Each row was made from one walk, in order. Every step used is in the known rows, and no mark comes twice. Write each row's walk.
Each row is shifted at random along 4 fixed directions that mean nothing.
Known rows:
B/L/G/Q/K/E/W/H: [  50  -36  -11    0   49  201   -8  167  123   85  116  276  196  104
   74   17  -13  105    4  236 -283   22   78  -14 -118    3  -68  148
  -13  297   99  191   59   -7  109   98 -106  -44 -176  203  222 -280
 -121  -94 -123  -98  160   23 -113   50 -157  210   31 -236  138  155
  133  162]
L/X/Q/K/E/H/Z/B: [ -18  104   56  -49   51   90  116   24  230   65  -14   22  167   31
  -58 -236  -16  -25  145  156  -80  -78    6    7 -227  -85  -26   59
 -178  250  137   88  -40   90 -122  119  -55  -36 -136  172  183 -205
   27  -74  -34  -31  110  143 -165  -63   18  101 -136 -291  -89  131
   37  125]
B/H/G/L/X/U/K/E/W: [-112   42  115  116    0   52  -64  146   48   93   -8   91  153   53
  -40   63  -29   -2  -48   68 -113  -67   27   61  -89   23  -85   40
   29  192  -83   41   35  -84 -124   84   59  -64 -189  153  -36 -112
    2    1   -2    5  115  116 -194  -16   32  114 -200 -202  -47  108
  -86  282]
H/B/L/U/K/E/T/Z/W: [ -11  132  112   -1   27   51  113   43  128   69   12   97  102  -69
 -155   29  -96  -63 -115  136 -174  -61  -16   88   -9   54   -9  156
  -28  243  -76  160 -126 -144 -119  128   22  -47 -138   88  -37  -73
    3 -111 -256   59   86   50 -179  -36 -138   61 -150 -230  -61  140
  -23  209]
Q/L/X/U/K/E/T/Z: [  -5  147   84   41   41   -8  -78   53   74   65  -80   -3  -49   13
  -78  -52 -235  -16 -152  -10 -220  -27  -17  -43   52   33  -41  198
  -84  268 -148  135  -52 -135 -168  140   -4  -53 -138    7  -53  -51
  -36  -99  -90   50   90 -156 -214   23  321  -26 -229 -139  -14  -30
 -154  275]
B/L/G/Q/X/U: [  -1   52  184 -124  100  -60   43  107  -38   39   18   72  125   59
  -72   -1  101   30   30   79 -182   22  134  -27  -41 -104 -110  -66
  -38   95 -116   78  180  -51   40   30  147  -30 -168    3   30   92
   47 -100  267  -40  135  -68  -80 -228   84   46  -35  -64   59   36
 -186  139]
K/U/L/G/B/H/Z/T: [   0   48  -43  -35   24  160  107   65  162  -74  -35  107  112  129
  -31 -166  -48   45  -13  106 -201  133  -24   77  -52 -202   15  215
  -24  213   37  125  -91   72    2  166  -91 -155 -115   34   83 -116
   97 -152 -148   24  122  146 -121   77 -239  128 -260 -217  -85  116
  -17   78]
G/L/U/K/E/W: [-172   55  155  107   28   62  -58  116   62  125   30  130  214  -37
  -67  203  -14  -32  -96  145 -141 -192   25  122 -210  134 -129    9
   37  146   -8   38  113 -204  -81   59   26  -52 -226  197  -53  -78
   88   17   37   87  169  221 -194   -6  -63  104 -118 -182  -78  212
  -23  284]
T/Z/W/H/G/B/L/X/U/K: [-120  134  144   76   78  106   70   68   30   82  -61   92  128    2
 -144   11  -36   82 -129  123 -122  -50   20  -36  -36 -147   83   81
   45  337 -133   18   23 -177 -141  150  -26 -163 -197   88  -56   10
  -24   58  -95  143  240   40 -263   48  105   53  -72 -124 -180   41
 -160  140]
W/E/H/G/Q/X: [ -28   40  233  -13   37    1   40   56  103   53  -79   72   76  167
  -86  -26  -13    6   98  -77 -168   64  -15  122 -116 -144  -52  -99
  -82   97  -98   65   19  -36  -82  120  295  -61 -185   80   73  -38
  -31 -192   55  -98  102   36  -70 -133  186   80 -186  -73   77   49
 -188  156]
E/W/B/L: [-155   27  132  128  -18    3   -7  290   52   84 -381 -187   89   61
  -61 -127   21 -127  217  140  -43 -157  -63   42  127 -186   96   -4
 -289   29 -149  -17 -208   40 -313 -130  303  -55  -95    0 -133  -22
   62 -208   20   -9   13 -155    7 -133  182   19 -586 -146 -137  229
 -324  254]
K/E/T/Z/B: [ -95  209  159  153   73   -7   34   22   51  170 -326  -47   77  -28
 -288   15 -218 -170 -104  -12  -50 -152 -236   98  -11  -29   91   60
 -166  129 -220   39  -77 -162 -261   36  -31 -219 -151  150  -97  193
  106  -68  -58  168  202   91 -224    3  232   -9 -429  -65 -199  100
 -187  280]
T/K/U/L/X/Q: [ -15   98  197  -82   18  180  -33  173  155   14 -159  -56  -28  203
  133 -233  -68   88   80   25  -85   65   89  -22    2 -339   23  -34
 -204  112  -91    5 -109  105 -184  203  226   -5  -97  -26   40 -283
 -107 -213 -145  -35   82 -195    0  -84  356   47 -235 -131   -9   69
 -197  174]
B/H/Q/X/U/K/E/T/Z/L: [ -44  100   -5  122   74   81   38  126   49   74 -114  -26   -3   49
  -83  -22 -164  -34  -88  207 -177    4    3   24    0 -138  -20  152
 -104  231  -84   45   24  -48 -179   40   23 -186 -121   73   93   51
  -18   -9  -15   49  203  -60 -204   39  167   64 -228 -189   15   93
 -171  197]
T/Z/L/U/K: [ -65   99  129    8   90  147   24   98  128   67  -70   13   -3  -12
  -38  -90   66  -15   50  201 -149  -75  151  -13  -43 -173  -64   79
 -178  190  -19   23   -9  -72 -152  163  280  -13  -78  -54   -3 -291
   58  -72  -21   71  -33 -115 -160  -47  163   60 -144 -211  -31  163
 -184  255]
B/H/L/U/K/E/W/G/Q: [  41  122  160  -50   50   48   -6   88  -22  104   72  205  132  126
 -106   71  -25   85    1   79 -173   88  110   81  -37  -48  -58   43
    9  191 -150   98   -2   -2  -33  205  154  -82 -155  116  160 -263
  -78 -207  -49 -125   92  -69 -137    5   32  135   52 -122  161   30
  -57  219]
Z/B/H/G/Q/L/X/U: [  57   92  189 -303  161  -94   74  159  -38  105  304  110  239  -31
  -87   21  126   54   -3  172 -217   64  125 -131  -44  -14 -257  -63
   34  175 -166  204  237  -26  138   66  -64   98 -108   -5    7  119
   40  -41  345  -60  158  -65 -114 -289  -10   77  242  -15  188  -77
  -69  151]
X/Q/L/G/B/H/Z/W/E/T: [-128   43  131  130  -23  -46   44   75  -33  -43 -309 -158   50   57
   28  -32  -16 -135  166  -71 -134  -98  -57  111 -128   41  -19  -22
 -311   44 -103  121 -109   91 -270 -103  307  -46 -105  -26  -83  -35
  260 -117  -12  -56 -106   62  114 -133 -107  138 -659 -137  -95  324
 -168  287]
W/H/G/Q/L/X/U/K/E/T/Z: [   3  101  115  -12   66  -69  -68   37   18   86   51   16    0   -8
  -68   18 -128  -10  -87   19 -296    6   37  -75   21   72  -96  134
  -87  265 -106  200   11  -57  -84  110   33  -13 -141   24   27  -12
   -1  -62   26  -37   56 -136 -185  -30  196   33 -122 -106  133   -7
  -66  262]
H/Z/E/T/K: [-113   22  103   17   30   62   30   -3  159   67 -266  -71 -100   83
    5 -172   54 -161  105    0  -71 -136  122   30    0  -65  -37   78
 -265  102 -140   25  -97 -136 -279   66  415   -7  -61  -79  -31 -298
   99 -157  -59   20  -87 -148 -127  -17  218    1 -496 -200  -31  193
 -130  363]
H/G/Q/L: [-193   21  146   79  121  -19  -14  124  -66  -57  -90  -26  108   50
  -63   27  -31   16  -23  170 -142   -4   58  124 -270 -136   -5   16
  -60   94   76  -24  -37  -12 -112  -30  179   17 -219   21   94  -74
   94 -121  215  -80  107  127   -3  -23  142  114 -275 -117   51  214
 -225  157]
E/W/B/L/X/Q: [-114   75  241 -113   31    5  -19  222   97   71 -134  -88  182   83
   61  -51   34  -21  219   64 -110  -67   24   13  -74 -119  -57 -143
 -183   62  -31   63   22   91 -139   41  194   72 -130   40    4  -43
   44 -150   85  -70  125  -32   22 -239  121  124 -174  -94  -20  201
 -139  145]
K/E/W/H/G/Q: [  17   84  319 -225  126 -131  -29   35  -15  207  161  132  165   30
  -69  187   93  -81   44   39 -285   41   89   36   21    4 -218 -131
  -78   56 -243  264   42  -85   97  102  245  132 -129   69   16   46
   63 -140  235 -173   11  -76  -78 -251   13  124  109   61  360   28
   20  324]
E/T/K/U/L/G: [  47  -25  134 -153  157   88   21  214  -56  118  190  151  117   24
   21   63  195  -61   67  222 -293   66  154  -64   47  -37 -247  -14
  -47   46 -143  238   76 -125  168  121  106  -27  -51  -67   54   11
  152  -92   57  -67   40  -96 -111 -153 -110   66   53  -38  335  -62
   -6  281]
X/U/K/E/T/Z/B/H/Q: [-114  208   45   16  112  104   70   54    1  151 -148  104  155   98
  -97  141 -144   54 -143  160  -92  -58  -97   90  -60 -126    4   31
   12  252 -104  -33   85  -98 -153  178 -163 -205 -180  181  115  -39
  -22   78   28  155  287   68 -170  -43   65  119  -98  -83 -145   93
  -62  130]
H/L/X/Q/K/U: [-319  -39  273  154    4  -28  -52   80  -38   36 -229 -230  -14   47
   98   -9  111   37  221   14  -95 -122  175    7 -102 -197  -28  -71
 -300  -19   17 -114    8  224 -238 -180  453  -14  -82  -28  -41   29
  323   -9  222   96  -85  -61   48 -276  284  -65 -530 -170 -302  267
 -314  286]
H/Q/X/U/K/E/T/Z/W/B: [  46  106  160 -123  -62   89  156   91  150   15  104   56  172  -16
    1 -173   47   21   90  126 -107  -88  129  -50  -26  -16  -91   85
 -154  303   65  166    6   49  -55   89  137   15 -142  144   58 -255
  -24 -131  -93  -58  -12   26 -141 -148 -181   94   12 -298   62  187
  119  101]
W/B/L/U: [  24   94   -7   30   10  205   82  146  237  -54 -179   29   82  116
  -44 -222   -2  114   68  228 -123   21   46  -42  -53 -242  113  139
 -121  211  -34  -49  -78  135 -132   97   -6 -171  -95   15   22 -343
 -124 -248  -93   16  102 -156 -115   30   87   48 -234 -234 -166  177
 -230  126]
H/Z/L/X/U/K/E/W/B: [ -66  155  140  126  -67   56   24  117  153   23 -191  -72  144   33
  -71 -194 -119   11   58   46   -7 -162  -45  -17  -24 -184   74   85
 -128  241 -145  -22  -87    8 -250  -35   74 -139 -152  154 -135 -109
  -42 -124 -112   31  128  -14 -201   29  112   30 -346 -223 -176  144
 -126  231]
Q/L/U/K/E/H/G: [ -14   41  -46   70   80  154   58   24  175   51   29  110   63  147
  -17  -73  -48  100  -12  190 -216  106  144  -25 -157 -103 -119  168
  -57  269   22   55  -41   -5    7  178  -48  -76 -199   79  129 -246
  -49  -92   22 -118   90   18 -196   42  107  164  -35 -213   99   36
  -75  227]
H/G/L/U/K/E/W: [  -4   75  166  -12   21   82  -64  109  111  112   61  135  115   61
  -48   40  -37  -31  -57  120 -128  -50   83   91   -5   -6 -115   51
   25  145 -177  108  -52 -113  -56  155  112   -1 -140   64  -64 -235
  -58 -102  -96  -57   64  -71 -187  -45   59   79  -68 -173  111   32
  -58  348]
G/L/X/U/K/E/W/B/H/Z/T: [  -6   43  -80   42  -51  166   73   48  205  -91   -5   50  114  138
   17 -262 -100   67   -8   81 -109   75    8   20  -98 -168   54  247
  -23  340  116   62  -43  112 -114  150  -39 -122 -146   66   84 -325
  -30 -136 -169   -8   99  159 -146  101 -189  163 -294 -343 -119  189
  -13   90]
Z/E/W/H/G: [ -47   42  107    5   97   51   39   53   87  110  -48  127  166   79
 -119   17  -29   13  -27  109 -176   -7    0   41  -34  -57  -45   76
  -10  141 -167  132  -62  -99   52   65   55  -59 -158   59  -29   27
   23  -71   -4  -71  189   45 -184   13   -2  162  -92  -88   73  115
  -65  251]
Q/X/U/L/G/B/H/Z: [ -14  139  103  -19   30 -104  -20   82   65   10 -275  -13   54   50
 -152 -176  -19  -51   99  -50 -156    4  -83   67   40 -263   60   43
  -96  102 -203   85 -210  -26 -227   99  149 -111  -29  -11 -123   33
   77  -73  -36   44   77  -90 -125  -85  162  -10 -486  -87 -158  -13
 -258  184]
Z/E/K/U/L/X/Q: [ -14  111  184  -68   30  210   77  119  171   52   -9   70  121  133
  121  -61 -115  157  -66  155 -149    7   38   31 -200 -188  -39   -1
  -22  196  -50   28   32    0  -58  268  -74  -88 -182  100   86 -158
  -96 -121 -100    4  329   -5 -143    0  135   93   50  -92   -1   60
  -98  121]
U/K/E/H/B/L/X: [ -59   52   92    5   70   90   62  256  250   74   43   23  159   71
   -6 -118   20    3   25  161 -157   42  -44  -46 -105 -107  -45   40
   17  302    7   73    2  -73 -102   99  -82  -88 -183  115   55  -79
 -135  -88    4   32  179   70 -202  -85   91   51  -98 -149  -47   57
 -124  135]
Q/X/U/K/E/T/Z: [  28  113   55  -30   23   32   -6   46  131   62   66  114   32   -7
  -51  -42  -92   -7 -112   50 -265  -32   66  -48  -28  135 -153  208
  -50  291    8  201   59 -140  -20  218  -37  -31 -189   91   75 -106
  -11  -76  -12    8   88  -15 -260   16  135   23   -9 -222   42   35
   22  173]
W/G/B/L: [-141   46  222   31   60  -61   21  260   13  101 -290 -105  111   30
 -138  -46  115 -146  165  119 -114  -42   44   61   80 -114   46  -55
 -224   28 -188   95 -182    5 -204 -100  283 -105 -106   25  -82  141
  132 -116  142  -13    9  -77  -87 -183  146   -8 -396  -40  -22  159
 -302  242]
H/L/U/K: [  31  171  129 -179  157  161   81   82  102  193  261  295  215    1
 -124  167   -1   81 -214  316 -207  -24   74   18  -63  -70 -189   97
  227  256 -235  115  154 -395  101  352 -141  -35 -131  -22  -49 -156
  -69  -52  -35  132  339 -103 -280  -19   68   58  406   -7   77 -100
  -53  204]
X/U/K/E: [ -80   56  196    9    1    4    2   89  136  114   -4  -23   71  -31
  114  -65   64  -43  -55   69 -191 -129  235  -33 -127   35 -255    4
 -229  178  -25  124   53 -138  -85   61  278   95 -208   78  -92 -150
  119   24  304   60 -150   53 -188 -246  172   85 -159 -122   44  232
  -81  376]
B/L/U/K/E/W: [-122   67  172   91   -7   51  -81  157  109  128 -162   23   80   42
  -44   68  -89  -61  -19   71 -119 -168    1  131    4  -16  -69    9
 -107   81 -190   16  -77 -132 -203   43  180  -23 -154   71 -153 -117
   34 -100  -75   61   33  -79 -125  -79  144   56 -352 -137 -105  137
 -181  381]
X/U/L/G/B/H/Z: [  40  139  -19 -120   65    5   65   87  115  -16   14  174  205   -1
  -99 -148   69   45   19  149 -227   36    7   -2 -109 -105  -46  154
   55  250    0  185  -84  -54    2  219 -155  -68 -104  101   66  -94
   34  -39    9   -4  174  108 -218   43  -97   78  -56 -196  -63   21
   11   46]
E/T/Z/W/B/L: [-171    2  118   94   -9  -38   76  239   25   89 -219 -161  145  -54
  -79  -39   73 -158  183  188 -136 -164  -30   15   35   -2   21   10
 -290   87  -21   84 -118   12 -247 -140  251  -31 -110   45  -73   84
  167 -136   71   10    3   17  -23 -171  -47   54 -456 -174  -93  308
 -193  199]
H/Z/E/W/B/L/G: [  -8   -5   79  -11   81   -1   62  172   39   23 -130   30  224   16
  -75  -95   91  -78  183  194 -164  -48   22   59  -36  -46   23   12
  -31  108  -86  139  -97  -22  -23  -24  113  -75  -79  -23   24  -14
   78 -117   -1  -92  107    1 -170  -99 -120  138 -217 -127  118  105
 -120  230]
H/Q/K/E/T/Z/W/G/L/X: [ -46   60  204  -15   96   34  -43   81   24   88  167   95  132   58
 -109   44 -125   -5  -75   47 -138  103   23  -15  -72   10   38   16
   99  280 -100  134   36  -59  -89   80   68 -142  -86  104   70  -29
 -101  -37 -156  -22  213   85 -246  -67   58   18   15 -143  129  -24
 -107  220]
X/U/L/G/Q/K/E: [-172   34   80  267    6  139   34   -1   88  -36 -130   67  100   71
   99  -27 -105   81 -114  131 -150  -62  141   48 -381  -95   10  114
  -68  220  111  -91   31  -25 -143   53   68 -144 -272  265  186 -182
   27   33  113   73   82  292 -265   69  134  117 -280 -223  -97  249
 -100  254]

Which walk is each row?
[-133   57  167   31   20   21  116   30  137  -34 -172  -29  126    4
  -78 -141  218  -50  245   -2  -97  -28  122   11 -173  -11   -5   28
 -212  172  128  146 -127  142 -105  -23  196  -19 -165  211   90  -71
  182  -80   77  -93 -108  301 -125  -28  -93   91 -275 -286  -64  276
   15  137]  T/Z/W/E/H/G/B
[  -6  102   91  -40   10   23   71  241   72  239   10  144  285  -46
  -66  144  100  -36  120  185 -239  -96  -36    6  -21   20 -257    0
 -107  167 -135  150  147  -88  -58  101    9  -35  -73  170  -51  -18
  107   -1  150   74  126   13 -145 -199 -165  169  -51  -74   19  124
  -11  214]  Z/L/U/K/E/W/B/H
[ 121   68   -7 -102   57  134  142   55  159    0   86   51   92   59
   -3 -367   84   -8  174  261  -98    7  135  -61 -132 -149  -39  127
 -218  249  143  136 -108  188  -51  149    9   -9  -99   98  298 -381
  -31 -149  -47 -156  -33   -4 -132  -30  -54  109  -91 -354  123   57
   72  142]  X/U/L/G/Q/K/E/H/Z/B
[-102   10  188  -19   51  120   39   86   12   61  191  125  166   47
   61   40  110  177   49  209 -204   32  243  -42 -168  -45 -112   42
  -16  202   90   69  140  150   78   85   55  -82 -154   94  186 -119
  104   15  106  -15  154   18 -135 -130    7   10  147 -226  -20   82
  -29  100]  W/G/L/X/Q/K/U
[  -8    5  254   33   37   92    5  103   44   15 -100   98    3  181
  -36  -10   -2   31   68  -28 -171   98   15  127  -88 -300   17  -69
  -34   89  -89   -5   20   -2  -88  156  262 -188 -133   60   83  -89
  -29 -207  -81  -63  130  -73  -86  -88  165   -4 -245  -88   60  -23
 -240  174]  E/K/U/L/G/Q/X
[-197   -6  124  208  104  -63  -19  171 -179   45 -289 -136   81    6
  -78   70   41 -118  116   43 -143  -97  -35   36 -116 -111  -12 -114
 -206  -32  -46  -38   52    8 -198 -140  239 -209 -113   50    7  273
  287   82  195   91   44  168  -69 -164   15  113 -610  -42  -43  198
 -274  290]  K/E/T/Z/B/H/Q/X/U/L/G
[-163  -13  303  -51   84  -75  -83  231    3   52  128  -17  161  -12
  -24   58   16  -20   72   26 -190  -36   60   36 -195   37 -148 -135
  -71  142    3   96  103  -32 -107  -47  257   72 -152   52  -12    4
   90  -72  153  -32   23   97  -74 -211   84   78 -152  -68   96  121
 -158  251]  U/K/E/W/G/Q/L/X
[ -40  231  250   12  108 -143   68   58   90  231 -149  -48   75   18
 -126   58   17 -114   26    3  -87 -101  -49   31    4 -182 -147  -39
 -116  112 -238   38  -14 -210 -156   23  120  -60 -203   99  -97  119
   26  -45  207   66  123  -92  -87 -271  189   -9 -255   20  -11    8
 -168  285]  G/Q/X/U/K/E/H/B
[ 105   95  259 -231    7  119   42  142  153   74   95   18   70   78
  156 -154  -30  113   99   64 -194   39  137  -30   -5 -173 -116  -50
 -140  152 -102  222 -100  101  -42  247  181  124  -64   -5   17 -234
  -89 -207 -164 -125   44 -183  -23 -185  159   64   50 -134  188    9
  -63  198]  T/Z/W/E/K/U/L/X/Q
[ -65   65   97   18   -1   -6   26  120  106   63   30  -42   42   33
   58   -4   45 -147    5   84 -234  -26   54  -52  -86   90 -228   66
 -208  213  -93  152  123  -18 -135   49   45  -87 -142   73   -6  -25
  151   -8  170    1  -25  -16 -154 -129  -67   64 -239 -127   13  145
  -21  291]  G/B/H/Z/L/X/U/K/E/T
[ -86   99   91  -41   28  115   30  188   78   47 -133  -45   98  150
   91 -107   16   66  138  142  -44  -20   71   -3   11 -266  -23  -25
 -161  217  -14  -34    7  162 -201   37  172  -55  -87  103  104 -268
  -59  -37   42   -6   15  -72  -42 -169   55  134 -230 -208  -41  192
  -93  169]  Z/L/X/U/K/E/W/B/H/Q
[-127   67  126  -84  133   19   49  229  -64   59    4  105  252   31
  -86  145  -68   72  -63  293 -133  -74   19  190 -183  -20  -89   -6
   68  138  -30   52   24  -76  -48  -10  -48  -35 -164   70   92  -10
   38   18  107   19  290   50  -59  -98  -69  145  -41  -51   83  110
 -106  117]  Z/E/W/G/B/H/Q/L
[   1  102  164   95  -36    5   19   59   99  122  -16    7   98   -9
  -23  -72  -73    6 -107   30 -162  -15  100  -25  -32  -49  -62   50
  -74  297 -159  118  -49  -83 -186  112  153  -64 -147  115 -106 -109
  -50   44   43   59    8   17 -284 -144  163   79 -183 -117   54   67
 -135  335]  T/Z/W/B/H/G/L/X/U/K/E
[   3   80   73   63   55   68  112   77   23  -71 -113   91  110  121
 -100 -118   -6  125  -47   86  -88   58   44    4 -114 -250  115   71
   19  230  -10  -34   65   28  -42   17    4 -206 -230  101  104  -39
  -96 -112    6   -9  236   40  -82  -19   -4   84 -211 -200 -132  137
 -177   29]  Z/W/H/B/L/G/Q/X/U
[-105   29  -11  122   33  181  134  196  183   18  -91   89  187  104
  -46  -67   71   23   -9  322 -164   44   52   49 -166  -89   46  131
   11  295   63   47  -84  -10  -88  123 -179 -205 -257  207  178 -106
  -68  -40   34  -25  220  155 -257  109  -12  106  -87 -206  -43  132
  -70   70]  U/K/E/H/G/B/L
[ -98   29  110   72    4  236  105  255    8   37   20   91  108   85
   41  -48    6  144  -40  345 -127  -57   76   65  -72 -153  -23  100
  -80  129  -38  -24 -100   86 -101  110   17 -189 -149  126  171 -133
   15  -10 -111   78  189  -15 -147   78  -49   30 -135 -187  -37   61
  -98  125]  Z/E/W/G/B/H/Q/K/U/L
[  14   70  335 -106   27  -73   18   59   35  121  107  143   95   41
 -169  126  -27  -44   23  -64 -249   25   53  132  -52   32 -144 -112
  -63  112 -162  151  103  -96  -54  144  325  -78 -143   69   26   28
   33 -134  -13  -43   69  -58 -145 -234   23   47  -35  -30  160    5
 -116  215]  L/U/K/E/T/Z/W/G/Q/X
[ -22   50  156   87  -49   93   21   46  186  -18  -67    1   -7  121
  108 -214  -10   44  -57   21 -137   16  226   14 -146 -141  -89   60
 -166  245    1   28  -42   18 -139  148  285  -27 -238   90   45 -333
  -60  -66  129  -41 -125    9 -209 -103  248   97 -230 -204   42  175
 -130  292]  H/G/Q/X/U/K/E
[ -22  135  172   27  -67   67  109   49  151   49  -98  -10  127  -56
  -71 -116  -17  -41   84   47 -107 -140   27  -23  -28  -16  -12   95
 -236  242  -28  107  -72    2 -183   43  188  -44 -111  135  -84 -192
   65 -152 -142   35  -42   39 -147  -90 -101   70 -243 -245  -86  244
   -8  215]  L/U/K/E/T/Z/W/B
[-213   16  115  240   17  154  -12    4   20   17 -181  -48  -10  163
   54  -23  -30  162   75   89 -104   27  115   -6 -143 -242   97   75
 -140  175   55 -140   -3  225 -181   14  120 -205 -155   83  131 -132
   94  -13  -12   40  142  -24  -66  -16  234  -15 -328 -256 -269  119
 -236  162]  E/H/G/L/X/Q/K/U
[-264  -63   29  276   39   39   28   94   55    9 -160  -49  181  -22
 -112   -9  117   13  139  158 -158 -127   58   16 -256  -29   43   44
 -143  166  203  -23  -19  141 -124 -109  138 -148 -216  173   87   -2
  186   76  136  -13   31  313 -161   49  -82  193 -430 -282 -164  414
  -95  187]  T/Z/B/L/U/K/E/W/H/G
